[[115 115 136]
 [133 140 114]
 [134 131 117]
 [138 139 134]
 [131 126 117]
 [117 107 138]
 [134 145 131]
 [136 128 124]
 [137 149 122]
 [138 151 131]
 [135 125 123]]
->
[[133 140 114]
 [138 139 134]
 [117 107 138]
 [136 128 124]
 [138 151 131]]

[[133 126 125 129 132 125 137 134 125]
 [144 126 132 132 126 133 129 126 116]
 [132 128 137 131 134 117 139 134 118]
 [127 127 129 126 128 126 127 125 129]
 [123 129 144 131 143 102 150 143 118]
 [122 130 127 126 124 132 119 122 134]
 [116 130 125 125 125 130 119 123 139]
 [121 134 123 134 123 139 119 131 134]
 [115 130 130 124 128 123 123 124 136]
 [136 127 132 132 134 122 141 138 118]]
->
[[144 126 132 132 126 133 129 126 116]
 [127 127 129 126 128 126 127 125 129]
 [122 130 127 126 124 132 119 122 134]
 [121 134 123 134 123 139 119 131 134]
 [136 127 132 132 134 122 141 138 118]]

[[156 132 132 103 125 122 136 102 124 112 123 128 138 127 123 153]
 [150 113 136 136 133 134 129 121 110 106 120 139 136 141 119 125]]
->
[[150 113 136 136 133 134 129 121 110 106 120 139 136 141 119 125]]

[[120 148 118 128]
 [133 109 120 122]
 [123 105 134 133]
 [135 140 147 138]
 [130 105 110 134]
 [133 133 111 121]]
->
[[133 109 120 122]
 [135 140 147 138]
 [133 133 111 121]]

[[119 131]
 [127 145]
 [151 148]]
->
[[127 145]]

[[132 139 144 115 122 125 131]
 [137 130 115 146 122 131 135]
 [150 130 123 124 125 118 134]
 [138 130 154 109 119 130 128]
 [113 122 129 145 141 122 126]
 [149 114 133 122 116 140 130]
 [144 134 136 138 114 156 114]
 [142 121 142 111 122 122 141]
 [102 128 109 140 141 114 142]
 [116 131 139 141 147 117 128]
 [127 128 131 137 131 145 121]]
->
[[137 130 115 146 122 131 135]
 [138 130 154 109 119 130 128]
 [149 114 133 122 116 140 130]
 [142 121 142 111 122 122 141]
 [116 131 139 141 147 117 128]]

[[128 131 138]
 [144 132 118]
 [113 122 153]]
->
[[144 132 118]]

[[117 129 109 148 146 123 121]
 [102 144 116 113 116 136 110]]
->
[[102 144 116 113 116 136 110]]
---
[[138 125 119 126 121 105 128 126 140 116 141 113 120 113 138 119]
 [125 144 143 141 140 134 113 113 119 141 122 144 141 141 125 133]
 [132 119 115 130 116 104 134 132 144 114 137 113 114 114 131 127]
 [135 105 114 112 117 131 144 146 129 116 133 113 114 117 135 120]]
->
[[119 133 127 120]
 [138 125 131 135]
 [113 141 114 117]
 [120 141 114 114]
 [113 144 113 113]
 [141 122 137 133]
 [116 141 114 116]
 [140 119 144 129]
 [126 113 132 146]
 [128 113 134 144]
 [105 134 104 131]
 [121 140 116 117]
 [126 141 130 112]
 [119 143 115 114]
 [125 144 119 105]
 [138 125 132 135]]

[[107 144]
 [106 149]
 [113 141]
 [114 139]
 [140 105]
 [114 140]
 [140 123]]
->
[[144 149 141 139 105 140 123]
 [107 106 113 114 140 114 140]]

[[136 138 138 125 125 139 119 118 144 129 121 144 138 124 143 137]
 [119 119 119 136 128 119 147 154 114 126 137 113 119 140 115 120]
 [144 140 142 123 136 135 116 110 150 133 128 146 145 120 147 135]
 [117 117 116 136 129 116 147 153 110 126 138 109 116 139 111 118]]
->
[[137 120 135 118]
 [143 115 147 111]
 [124 140 120 139]
 [138 119 145 116]
 [144 113 146 109]
 [121 137 128 138]
 [129 126 133 126]
 [144 114 150 110]
 [118 154 110 153]
 [119 147 116 147]
 [139 119 135 116]
 [125 128 136 129]
 [125 136 123 136]
 [138 119 142 116]
 [138 119 140 117]
 [136 119 144 117]]

[[129 118 127 123 114 126 129 134 123 135 129 127 134]
 [103 122 128 128 131 133 133 131 128 130 125 118 128]
 [131 120 127 123 115 126 129 133 123 135 132 128 136]]
->
[[134 128 136]
 [127 118 128]
 [129 125 132]
 [135 130 135]
 [123 128 123]
 [134 131 133]
 [129 133 129]
 [126 133 126]
 [114 131 115]
 [123 128 123]
 [127 128 127]
 [118 122 120]
 [129 103 131]]

[[136 132 108 131 138 127 122 115 117 139 135 135]
 [120 123 148 124 118 133 134 139 139 118 121 118]
 [120 119 139 115 117 138 142 127 142 125 120 120]
 [121 115 126 113 124 139 140 117 138 147 121 119]
 [139 144 128 146 136 115 114 134 114 104 137 137]
 [118 120 145 116 117 137 141 133 140 123 117 115]
 [136 143 127 149 136 113 115 134 113  98 139 136]]
->
[[135 118 120 119 137 115 136]
 [135 121 120 121 137 117 139]
 [139 118 125 147 104 123  98]
 [117 139 142 138 114 140 113]
 [115 139 127 117 134 133 134]
 [122 134 142 140 114 141 115]
 [127 133 138 139 115 137 113]
 [138 118 117 124 136 117 136]
 [131 124 115 113 146 116 149]
 [108 148 139 126 128 145 127]
 [132 123 119 115 144 120 143]
 [136 120 120 121 139 118 136]]

[[122 148 133 112 153 133]
 [132 119 123 141 119 132]
 [133 106 133 125 121 115]
 [131 112 133 124 123 116]
 [124 141 132 118 135 129]]
->
[[133 132 115 116 129]
 [153 119 121 123 135]
 [112 141 125 124 118]
 [133 123 133 133 132]
 [148 119 106 112 141]
 [122 132 133 131 124]]
---
[[130 128 126]
 [123 137 124]
 [150 138 138]]
->
[[130 128]
 [123 137]
 [150 138]]

[[143 138]
 [117 145]
 [126 118]
 [154 144]]
->
[[143 138]
 [117 145]
 [126 118]]

[[128 138 101]
 [109 153 105]
 [120 142 121]]
->
[[128 138]
 [109 153]
 [120 142]]

[[128 116 151 130]
 [128 118 119 128]
 [123 131 121 120]
 [129 132 126 126]]
->
[[128 116]
 [128 118]
 [123 131]]

[[132 133]
 [143 149]
 [131 127]
 [110 106]
 [119 108]]
->
[[132 133]
 [143 149]
 [131 127]]

[[132  99 136]
 [136 140 138]
 [125 110 137]
 [119 140 125]]
->
[[132  99]
 [136 140]
 [125 110]]
